Below are the code and all the weights of a small trained network. Each question names an input and a target symbol and asks about switching units off, where a switched-off unit gives its printed mean instead of its output.

import numpy as np


def w(rows, s, z=0):
    codes = np.array(rows[::2]) - 128.0
    scale = np.full(codes.shape[1], s)
    scale[-1] = z or s
    return codes * scale


def f(y):
    return y / 2 * (1 + np.tanh(0.7978845608 * (y + 0.044715 * y**3)))


def softmax(a):
    e = np.exp(a - a.max(-1, keepdims=True))
    return e / e.sum(-1, keepdims=True)


def log_softmax(a):
    a = a - a.max(-1, keepdims=True)
    return a - np.log(np.exp(a).sum(-1, keepdims=True))


def net(x, mask):
    ids = ['γδζθλξτψω'.index(c) for c in x.split()]
    T = len(ids)
    res = E[ids] + P[:T]
    u = 0
    for l in range(2):
        r = res
        for j in range(3):
            rows = slice(2 * j, 2 * j + 2)
            q, k, v = (r @ M[l][rows].T for M in (Q, K, V))
            z = softmax(np.where(np.tri(T) > 0, q @ k.T / 2**0.5, -1e9)) @ v
            o = O[l][rows]
            res = res + np.where(mask[u + j], z, o[:, -1]) @ o[:, :-1]
        u += 3
        y = f(res @ A[l][:, :-1].T + A[l][:, -1])
        res = res + np.where(mask[u : u + 12], y, B[l][:, -1]) @ B[l][:, :-1]
        u += 12
    return log_softmax(res[-1] @ U[:, :-1].T + U[:, -1])


Q, K, V, O, A, B = {}, {}, {}, {}, {}, {}
E = w([
[57,49,78,69,98,162],'γ',
[150,234,165,107,121,118],'δ',
[67,52,127,169,117,67],'ζ',
[155,110,68,77,110,251],'θ',
[198,138,60,146,193,183],'λ',
[164,121,127,177,167,76],'ξ',
[59,235,165,135,27,143],'τ',
[128,68,92,40,180,131],'ψ',
[69,145,180,22,112,76],'ω',
],0.013)
P = w([
[94,102,236,161,181,166],'0',
[159,114,107,149,29,71],'1',
[118,158,105,122,182,122],'2',
[125,144,117,137,176,143],'3',
[143,101,105,140,10,55],'4',
[91,176,83,120,201,120],'5',
],0.012)
Q[0] = w([
[22,156,111,112,243,192],'0.h1',
[141,144,69,121,152,184],'0.h1',
[199,165,152,96,77,122],'0.h2',
[90,191,128,92,254,183],'0.h2',
[86,146,155,115,208,134],'0.h3',
[83,116,99,49,48,95],'0.h3',
],0.0097)
K[0] = w([
[100,138,55,101,138,81],'0.h1',
[155,144,62,107,134,145],'0.h1',
[78,157,247,164,106,135],'0.h2',
[168,183,113,91,181,103],'0.h2',
[177,133,124,82,186,125],'0.h3',
[62,125,141,137,122,180],'0.h3',
],0.014)
V[0] = w([
[177,123,146,49,254,114],'0.h1',
[153,104,90,134,146,83],'0.h1',
[129,63,230,160,76,188],'0.h2',
[150,103,156,146,136,175],'0.h2',
[133,144,92,47,78,74],'0.h3',
[147,149,161,168,98,125],'0.h3',
],0.0043)
O[0] = w([
[196,49,152,56,216,179,252],'0.h1',
[129,145,124,30,105,22,64],'0.h1',
[58,84,38,252,79,198,151],'0.h2',
[55,149,84,172,135,125,123],'0.h2',
[224,7,196,14,166,98,70],'0.h3',
[99,47,57,161,69,202,138],'0.h3',
],0.0031,0.0014)
A[0] = w([
[157,110,88,121,155,84,141],'0.n1',
[180,177,102,124,186,87,108],'0.n2',
[185,83,109,179,86,119,82],'0.n3',
[129,84,180,122,173,157,106],'0.n4',
[172,187,53,40,189,123,99],'0.n5',
[164,40,47,187,96,119,99],'0.n6',
[94,95,105,139,21,87,3],'0.n7',
[181,126,99,99,114,114,85],'0.n8',
[183,140,142,188,66,34,87],'0.n9',
[122,137,128,186,224,101,106],'0.n10',
[254,156,106,151,37,163,70],'0.n11',
[71,140,144,85,108,176,161],'0.n12',
],0.0088,0.0055)
B[0] = w([
[87,63,158,155,57,134,180],'0.n1',
[183,55,204,136,31,162,196],'0.n2',
[123,218,141,21,118,111,151],'0.n3',
[127,122,111,174,209,64,144],'0.n4',
[141,32,209,96,57,193,252],'0.n5',
[97,233,189,95,127,104,209],'0.n6',
[240,139,81,120,217,122,200],'0.n7',
[110,90,111,121,106,123,120],'0.n8',
[105,71,54,24,146,231,220],'0.n9',
[194,126,130,239,64,89,203],'0.n10',
[73,47,141,98,168,2,179],'0.n11',
[123,134,171,161,209,110,201],'0.n12',
],0.0058,0.0034)
Q[1] = w([
[93,139,32,36,119,134],'1.h1',
[190,147,67,92,31,72],'1.h1',
[150,90,179,183,254,134],'1.h2',
[87,149,161,184,136,159],'1.h2',
[163,199,190,79,85,122],'1.h3',
[148,153,40,50,17,63],'1.h3',
],0.0095)
K[1] = w([
[55,148,104,123,228,169],'1.h1',
[140,130,187,250,194,126],'1.h1',
[131,115,136,201,51,187],'1.h2',
[131,120,73,152,86,159],'1.h2',
[119,167,193,95,84,139],'1.h3',
[89,124,146,240,253,162],'1.h3',
],0.011)
V[1] = w([
[153,106,176,172,93,2],'1.h1',
[237,171,95,157,231,150],'1.h1',
[117,144,107,59,82,179],'1.h2',
[136,144,130,158,197,189],'1.h2',
[94,187,201,76,123,125],'1.h3',
[184,229,172,154,56,113],'1.h3',
],0.0086)
O[1] = w([
[95,107,183,215,77,2,189],'1.h1',
[236,57,165,110,57,151,187],'1.h1',
[136,103,121,232,170,96,12],'1.h2',
[99,133,156,63,90,39,184],'1.h2',
[152,228,117,19,128,81,254],'1.h3',
[254,172,76,142,122,26,72],'1.h3',
],0.0071,0.0018)
A[1] = w([
[104,118,68,71,166,65,108],'1.n1',
[224,61,108,124,127,174,15],'1.n2',
[174,134,97,70,58,153,82],'1.n3',
[215,178,214,145,95,84,97],'1.n4',
[195,179,90,70,151,233,2],'1.n5',
[36,160,53,190,116,39,102],'1.n6',
[74,140,123,119,120,254,91],'1.n7',
[85,126,198,182,199,163,114],'1.n8',
[111,184,91,137,132,65,58],'1.n9',
[83,138,107,89,16,150,104],'1.n10',
[94,212,249,192,133,150,74],'1.n11',
[55,209,75,47,200,108,86],'1.n12',
],0.0078,0.0087)
B[1] = w([
[76,171,159,131,134,161,161],'1.n1',
[111,245,186,156,107,176,158],'1.n2',
[138,181,164,128,192,136,180],'1.n3',
[87,107,57,88,137,136,255],'1.n4',
[167,97,148,230,186,64,152],'1.n5',
[177,141,167,161,223,153,203],'1.n6',
[158,108,41,159,134,87,214],'1.n7',
[156,181,130,98,99,125,171],'1.n8',
[153,115,138,171,148,184,138],'1.n9',
[121,96,152,150,182,130,154],'1.n10',
[185,114,47,117,135,127,171],'1.n11',
[128,124,118,193,2,152,210],'1.n12',
],0.0084,0.0061)
U = w([
[37,118,30,132,69,197,69],'γ',
[176,204,95,27,140,67,226],'δ',
[41,179,211,187,222,79,244],'ζ',
[204,93,61,145,206,189,60],'θ',
[211,132,227,144,57,229,97],'λ',
[180,63,135,198,25,36,151],'ξ',
[156,255,93,220,77,147,1],'τ',
[70,50,191,32,170,180,156],'ψ',
[16,217,230,106,31,110,84],'ω',
],0.0045,0.0028)

Each question gives the input, a string of symbols that net reads in full, and the target symbol t.
The units are the heads (2 rows each of Q, K, V and O) and the neurons (one row each of A and B). Each row of codes is followed by its name. A weight is (code - 128) times the scale printed after its matrix; where a second scale follows, it is the last column's (O, A, B and U).
mask holds one flag per unit, layer by layer, with each layer's heads first. A switched-off unit (its flag False) gives its mean, the last column of its rows in O or B, instead of its output. The means were averaged over made-up inputs and are rounded, as every weight is.
A unit's drop is (log p(t) with every unit on - log p(t) with that unit switched off) / (log p(t) with every unit on - log p(t) with every unit switched off).
The circuit of an input: a set's keep is (log p(t) with only the set's units on - log p(t) with every unit switched off) / (log p(t) with every unit on - log p(t) with every unit switched off). Starting from the 12 units with the biggest drops (on a tie, the unit counted first), units are removed one at a time, each time the one whose removal leaves the highest keep (on an exact tie, the one counted first), for as long as the keep stays at least 0.8.
circuit, biggest first: the units of the circuit, biggest drop first
unit that matters most: the unit with the biggest drop
top k neurons: the k neurons with the biggest drops, biggest first
top k neurons in layer l: the k neurons of layer l with the biggest drops, biggest first
input ξ ζ δ ξ θ, target ξ: circuit, biggest first -> 1.h1, 0.n10, 0.n9
input ψ γ δ δ, target δ: circuit, biggest first -> 1.h3, 0.h2, 0.n2, 1.n4
input θ δ γ θ λ, target θ: circuit, biggest first -> 1.h1, 1.n5, 0.n10
input ω ζ λ ζ δ, target ω: top 2 neurons -> 1.n12, 0.n12
input ξ ξ θ, target θ: top 3 neurons -> 1.n7, 1.n5, 0.n10
input γ ζ ψ ζ δ, target γ: top neuron in layer 0 -> 0.n9
input λ ψ δ ω δ, target λ: circuit, biggest first -> 1.h1, 1.h3, 0.n4
input ξ ψ θ ξ λ, target ξ: top 2 neurons in layer 0 -> 0.n10, 0.n11
input τ θ τ τ, target τ: top 2 neurons -> 1.n12, 0.n11
input δ δ θ δ ψ ψ, target ψ: top 2 neurons -> 0.n5, 1.n12
input δ δ δ λ δ λ, target λ: top 2 neurons in layer 0 -> 0.n2, 0.n5
input ξ δ ζ δ θ, target ξ: top 3 neurons in layer 0 -> 0.n10, 0.n11, 0.n9
input ξ γ δ ζ τ, target ξ: top 2 neurons in layer 0 -> 0.n10, 0.n11
input θ δ ξ ξ δ, target θ: unit that matters most -> 1.h1
input θ δ ζ, target ζ: top 2 neurons -> 1.n6, 0.n11
input δ θ λ τ, target τ: top 4 neurons -> 0.n11, 1.n12, 1.n11, 0.n10
input δ λ ξ ζ ξ ζ, target ζ: top 2 neurons in layer 1 -> 1.n6, 1.n12
input ψ ξ λ ζ ψ, target ψ: top 2 neurons in layer 1 -> 1.n10, 1.n12
input δ τ λ ξ ψ, target δ: top 2 neurons in layer 1 -> 1.n12, 1.n3
input ψ θ λ γ ω, target ψ: unit that matters most -> 1.h3
input τ ψ ω ψ γ, target τ: top 2 neurons -> 1.n12, 0.n7
input τ γ γ δ ζ, target τ: top 2 neurons -> 1.n12, 0.n7
input ω ζ γ, target γ: top 2 neurons in layer 0 -> 0.n10, 0.n2
